Below are the code and all the weights of a small trained network. Each question names an input and a class and asks about switching units off, where a switched-off unit gives its printed mean instead of its output.

import numpy as np


def w(rows, s, z=0):
    codes = np.array(rows[::2]) - 128.0
    scale = np.full(codes.shape[1], s)
    scale[-1] = z or s
    return codes * scale


def norm(h):
    return h / np.sqrt((h * h).mean(-1, keepdims=True) + 1e-5)


def f(y):
    return y / 2 * (1 + np.tanh(0.7978845608 * (y + 0.044715 * y**3)))


def log_softmax(a):
    a = a - a.max(-1, keepdims=True)
    return a - np.log(np.exp(a).sum(-1, keepdims=True))


def net(x, mask):
    res = np.array(x, float).reshape(1, 7) / 4 @ E
    u = 0
    for l in range(4):
        y = f(norm(res) @ A[l][:, :-1].T + A[l][:, -1])
        res = res + np.where(mask[u : u + 13], y, B[l][:, -1]) @ B[l][:, :-1]
        u += 13
    return log_softmax(norm(res)[-1] @ U[:, :-1].T + U[:, -1])


A, B = {}, {}
E = w([
[68,230,234,223,63,154,98,125,64,37,49,53],'x0',
[131,127,131,131,130,125,131,129,125,124,128,128],'x1',
[47,92,67,149,161,99,107,175,31,195,102,84],'x2',
[96,156,88,254,78,184,253,151,185,173,230,107],'x3',
[111,221,47,217,212,32,117,137,191,84,62,214],'x4',
[135,52,112,158,69,46,108,144,225,126,79,26],'x5',
[64,63,229,190,194,191,14,165,199,161,162,173],'x6',
],0.0053)
A[0] = w([
[144,75,156,28,194,86,22,15,76,79,8,141,1],'L0N1',
[63,87,71,153,172,121,128,195,35,194,72,89,47],'L0N2',
[120,188,88,168,211,85,110,174,176,83,99,147,67],'L0N3',
[88,211,133,73,176,202,148,143,46,130,151,230,28],'L0N4',
[60,84,71,152,158,115,123,189,42,188,81,94,43],'L0N5',
[193,65,71,75,157,104,129,150,159,192,182,198,139],'L0N6',
[154,100,166,67,100,183,145,145,86,139,185,47,87],'L0N7',
[50,93,58,148,172,126,127,180,30,191,69,93,69],'L0N8',
[252,153,220,103,111,150,174,96,235,52,120,182,47],'L0N9',
[126,189,74,157,200,89,120,156,178,80,105,155,75],'L0N10',
[110,60,112,129,39,50,113,163,253,146,52,42,5],'L0N11',
[105,189,204,191,72,123,106,132,78,72,83,109,128],'L0N12',
[235,153,213,96,95,149,176,99,239,37,130,178,55],'L0N13',
],0.0045,0.0069)
B[0] = w([
[163,192,180,105,109,71,148,254,152,136,199,129,189],'L0N1',
[94,161,109,115,96,113,75,73,156,110,203,124,133],'L0N2',
[102,93,174,107,80,106,152,77,113,165,107,162,172],'L0N3',
[204,115,145,171,191,105,132,80,97,104,183,104,156],'L0N4',
[96,159,110,118,99,119,77,73,158,119,197,125,126],'L0N5',
[52,182,173,115,170,166,154,110,148,76,67,39,255],'L0N6',
[86,123,165,135,111,48,159,83,138,154,78,207,183],'L0N7',
[101,176,115,113,92,107,69,67,165,105,208,125,151],'L0N8',
[57,164,74,115,84,108,41,68,117,150,204,103,166],'L0N9',
[101,75,190,109,81,103,162,73,107,188,113,157,170],'L0N10',
[205,98,166,178,194,82,119,78,111,87,170,100,165],'L0N11',
[97,111,99,38,221,149,176,98,197,149,119,90,247],'L0N12',
[60,160,77,111,87,103,38,70,115,141,198,104,175],'L0N13',
],0.008,0.0032)
A[1] = w([
[123,151,87,179,149,91,135,131,142,127,67,198,32],'L1N1',
[128,110,120,88,167,128,56,57,104,86,80,128,100],'L1N2',
[118,123,75,255,83,192,213,158,153,163,161,122,8],'L1N3',
[195,50,37,92,150,121,129,152,174,184,191,196,58],'L1N4',
[105,178,185,204,70,158,97,133,77,64,78,92,3],'L1N5',
[101,101,110,125,85,100,115,151,196,143,89,89,101],'L1N6',
[150,62,37,36,212,136,163,127,199,173,157,152,60],'L1N7',
[147,103,109,89,145,122,51,149,88,91,51,136,86],'L1N8',
[76,200,193,174,115,172,132,120,98,68,50,56,17],'L1N9',
[115,95,107,136,86,102,112,151,186,133,92,85,97],'L1N10',
[97,101,94,177,138,167,156,71,120,139,122,112,101],'L1N11',
[102,135,93,217,113,171,191,110,150,139,168,107,56],'L1N12',
[73,182,144,86,144,174,161,115,99,135,139,182,81],'L1N13',
],0.0052,0.0051)
B[1] = w([
[87,68,206,90,51,96,152,76,110,179,104,164,122],'L1N1',
[131,160,121,178,98,126,224,206,181,165,214,122,247],'L1N2',
[178,182,205,56,110,27,133,255,148,126,186,151,237],'L1N3',
[54,175,170,81,166,135,107,97,109,71,69,52,85],'L1N4',
[136,106,118,69,200,110,120,105,165,102,86,90,69],'L1N5',
[172,160,171,153,235,149,150,60,10,94,189,171,228],'L1N6',
[36,200,206,135,165,174,145,98,130,42,32,15,209],'L1N7',
[143,174,139,147,94,107,206,195,173,151,232,122,161],'L1N8',
[88,118,123,70,229,151,177,92,189,128,108,80,160],'L1N9',
[173,153,162,150,225,144,139,65,29,97,190,163,198],'L1N10',
[150,137,154,69,139,97,97,141,121,98,126,138,184],'L1N11',
[174,163,194,27,144,29,93,224,125,105,159,149,241],'L1N12',
[194,53,141,191,166,38,133,76,155,103,152,40,247],'L1N13',
],0.0054,0.0014)
A[2] = w([
[116,41,161,80,51,184,131,99,89,180,155,96,71],'L2N1',
[158,18,183,83,46,191,151,125,57,192,110,120,31],'L2N2',
[123,128,57,194,142,73,134,100,154,171,36,255,28],'L2N3',
[214,22,107,206,119,66,107,123,170,101,99,51,43],'L2N4',
[122,79,137,172,127,184,77,164,146,118,104,162,12],'L2N5',
[128,130,138,132,119,134,127,126,121,127,125,126,116],'L2N6',
[173,166,123,145,211,208,160,95,14,130,175,212,32],'L2N7',
[156,85,161,111,76,166,139,128,96,131,106,124,11],'L2N8',
[120,64,151,198,129,194,64,183,142,131,103,179,3],'L2N9',
[96,72,194,206,138,173,29,175,150,115,123,173,65],'L2N10',
[201,173,23,120,22,110,192,119,32,62,52,102,24],'L2N11',
[119,103,121,117,119,179,149,122,105,146,149,97,34],'L2N12',
[153,112,37,113,105,137,147,142,90,138,105,142,12],'L2N13',
],0.0065,0.0044)
B[2] = w([
[79,164,128,190,103,52,138,92,134,85,73,201,239],'L2N1',
[90,133,168,176,83,69,175,121,151,107,54,224,213],'L2N2',
[71,92,219,147,11,116,167,99,78,92,92,177,232],'L2N3',
[182,130,178,201,186,125,137,84,23,61,188,131,188],'L2N4',
[160,109,79,103,140,134,113,119,136,145,119,139,106],'L2N5',
[125,120,114,119,144,107,133,128,146,126,135,134,115],'L2N6',
[198,40,166,220,150,53,101,74,99,42,150,34,192],'L2N7',
[103,139,131,118,128,99,127,128,138,143,122,147,100],'L2N8',
[187,91,61,105,130,166,109,117,146,158,103,148,139],'L2N9',
[217,96,2,94,99,183,168,113,122,153,100,148,250],'L2N10',
[177,22,72,147,164,254,58,143,191,205,116,193,254],'L2N11',
[118,154,136,108,149,84,109,105,155,103,123,148,102],'L2N12',
[139,113,92,101,169,136,80,124,150,152,127,124,89],'L2N13',
],0.0071,0.0023)
A[3] = w([
[142,97,161,145,125,160,139,109,72,113,128,84,48],'L3N1',
[110,121,98,148,125,102,131,140,132,143,119,99,94],'L3N2',
[131,147,103,135,126,111,158,125,80,147,111,105,70],'L3N3',
[97,159,117,189,124,56,150,113,146,119,53,211,21],'L3N4',
[188,142,155,28,137,63,18,248,58,100,61,167,20],'L3N5',
[124,132,119,138,117,125,133,138,115,141,123,112,120],'L3N6',
[151,66,68,141,149,216,78,173,161,194,95,166,65],'L3N7',
[85,135,124,161,143,138,115,163,87,155,133,128,110],'L3N8',
[125,187,135,212,70,127,218,250,143,164,213,116,60],'L3N9',
[162,123,149,67,136,124,84,83,98,96,86,124,74],'L3N10',
[22,103,43,154,141,76,65,170,3,195,155,85,1],'L3N11',
[48,102,73,149,148,97,102,163,28,165,145,93,31],'L3N12',
[56,181,155,76,203,181,182,108,164,111,44,31,22],'L3N13',
],0.0057,0.0056)
B[3] = w([
[150,140,130,139,181,56,134,94,198,72,139,126,111],'L3N1',
[145,135,171,90,152,162,138,92,149,113,148,155,104],'L3N2',
[152,102,153,118,152,147,110,105,225,108,143,126,100],'L3N3',
[77,101,200,111,81,121,173,112,101,119,105,151,185],'L3N4',
[164,219,182,107,121,82,223,253,168,179,217,109,166],'L3N5',
[139,122,142,109,147,130,128,117,157,113,135,152,115],'L3N6',
[184,104,40,107,103,163,128,110,93,176,96,158,175],'L3N7',
[205,105,141,62,110,97,173,74,250,78,122,132,109],'L3N8',
[175,161,179,25,156,65,69,227,88,147,107,137,179],'L3N9',
[116,141,124,197,145,138,180,155,187,160,185,110,125],'L3N10',
[116,211,122,97,32,129,61,41,233,75,199,159,134],'L3N11',
[154,172,157,105,89,124,101,60,231,64,188,117,112],'L3N12',
[71,87,132,119,193,236,173,115,178,136,70,52,253],'L3N13',
],0.0059,0.0033)
U = w([
[67,141,149,99,190,169,171,124,156,117,76,58,80],'0',
[164,172,165,90,115,80,137,247,130,145,165,141,253],'1',
[79,108,171,154,64,91,162,95,107,126,75,198,146],'2',
[99,173,81,121,79,133,52,62,155,116,204,120,81],'3',
[196,90,149,204,183,102,124,97,76,83,159,95,96],'4',
[176,80,48,120,127,197,119,149,131,180,88,160,107],'5',
],0.016,0.0019)

Each question gives the input, the list of numbers given to net, and the class t.
The units are the neurons (one row each of A and B). Each row of codes is followed by its name. A weight is (code - 128) times the scale printed after its matrix; where a second scale follows, it is the last column's (A, B and U).
mask holds one flag per neuron, layer by layer. A switched-off neuron (its flag False) gives its mean, the last column of its row in B, instead of its output. The means were averaged over made-up inputs and are rounded, as every weight is.
A unit's drop is (log p(t) with every unit on - log p(t) with that unit switched off) / (log p(t) with every unit on - log p(t) with every unit switched off).
The circuit of an input: a set's keep is (log p(t) with only the set's units on - log p(t) with every unit switched off) / (log p(t) with every unit on - log p(t) with every unit switched off). Starting from the 12 units with the biggest drops (on a tie, the unit counted first), units are removed one at a time, each time the one whose removal leaves the highest keep (on an exact tie, the one counted first), for as long as the keep stays at least 0.8.
circuit, biggest first: the units of the circuit, biggest drop first
most important unit: the unit with the biggest drop
top k neurons: the k neurons with the biggest drops, biggest first
k most important neurons of layer l: the k neurons of layer l with the biggest drops, biggest first
drop when u is switched off: that unit's drop, to one decimal
input [-2,-2,7,4,3,5,8], class 5: top 2 neurons	(L2N10; L3N7)
input [-3,-4,-7,-3,2,8,-4], class 4: most important unit	L0N11
input [-6,5,5,-8,-7,-6,-3], class 1: top 3 neurons	(L0N12; L0N1; L3N5)
input [-6,-4,-2,-7,0,-1,-4], class 1: 2 most important neurons of layer 0	(L0N1; L0N12)
input [-1,6,7,5,-4,-8,3], class 4: top 2 neurons	(L2N7; L0N4)
input [6,0,-8,1,0,3,-5], class 3: top 3 neurons	(L0N13; L0N9; L0N6)
input [5,-2,2,-6,3,0,6], class 1: top 2 neurons	(L0N1; L0N6)
input [1,-1,5,-4,-2,-2,3], class 3: circuit, biggest first	(L0N8; L3N11)
input [5,8,1,6,-7,-6,-1], class 2: top 3 neurons	(L0N6; L2N2; L0N7)
input [-8,-6,-7,-4,6,-8,-3], class 0: top 2 neurons	(L1N7; L0N6)
input [-3,8,1,8,-8,4,4], class 1: top 2 neurons	(L1N3; L3N9)
input [-3,-8,0,-7,-5,8,-2], class 4: top 4 neurons	(L2N4; L0N11; L1N12; L1N3)
input [1,-1,-3,6,-6,-6,4], class 1: top 3 neurons	(L1N3; L3N9; L0N10)
input [-4,-5,1,-1,7,-4,-3], class 2: most important unit	L0N12
input [1,-8,3,8,8,-3,3], class 1: top 2 neurons	(L1N3; L3N9)
input [-5,-5,-4,0,5,-1,4], class 0: top 4 neurons	(L0N7; L1N7; L2N1; L3N13)
input [5,8,-5,3,7,-2,8], class 5: top 3 neurons	(L2N10; L0N7; L0N6)
input [1,3,-5,-6,-8,-2,7], class 2: top 2 neurons	(L2N2; L2N1)
input [-3,-8,5,-8,-2,-8,-8], class 1: top 4 neurons	(L0N1; L3N5; L1N6; L1N10)
input [0,-6,-6,-5,-1,1,7], class 5: circuit, biggest first	(L2N10)
input [-4,4,-5,1,-7,7,-5], class 2: 2 most important neurons of layer 0	(L0N7; L0N12)
input [-4,-2,-1,5,-7,-8,-6], class 4: 2 most important neurons of layer 0	(L0N4; L0N10)
input [-6,-3,-3,6,3,-7,5], class 4: 2 most important neurons of layer 0	(L0N12; L0N4)
input [-6,1,0,-6,4,-1,6], class 0: 2 most important neurons of layer 1	(L1N7; L1N12)
input [-7,-4,8,-7,2,1,6], class 3: 3 most important neurons of layer 0	(L0N12; L0N8; L0N2)
input [1,-3,-5,-1,1,0,-6], class 5: 2 most important neurons of layer 0	(L0N6; L0N8)
input [-4,-3,-4,6,8,2,1], class 2: circuit, biggest first	(L2N3)
input [-5,4,0,1,-4,5,0], class 0: 2 most important neurons of layer 1	(L1N7; L1N13)
input [-2,-4,-3,3,-6,0,-6], class 2: drop when L2N2 is switched off	2.2
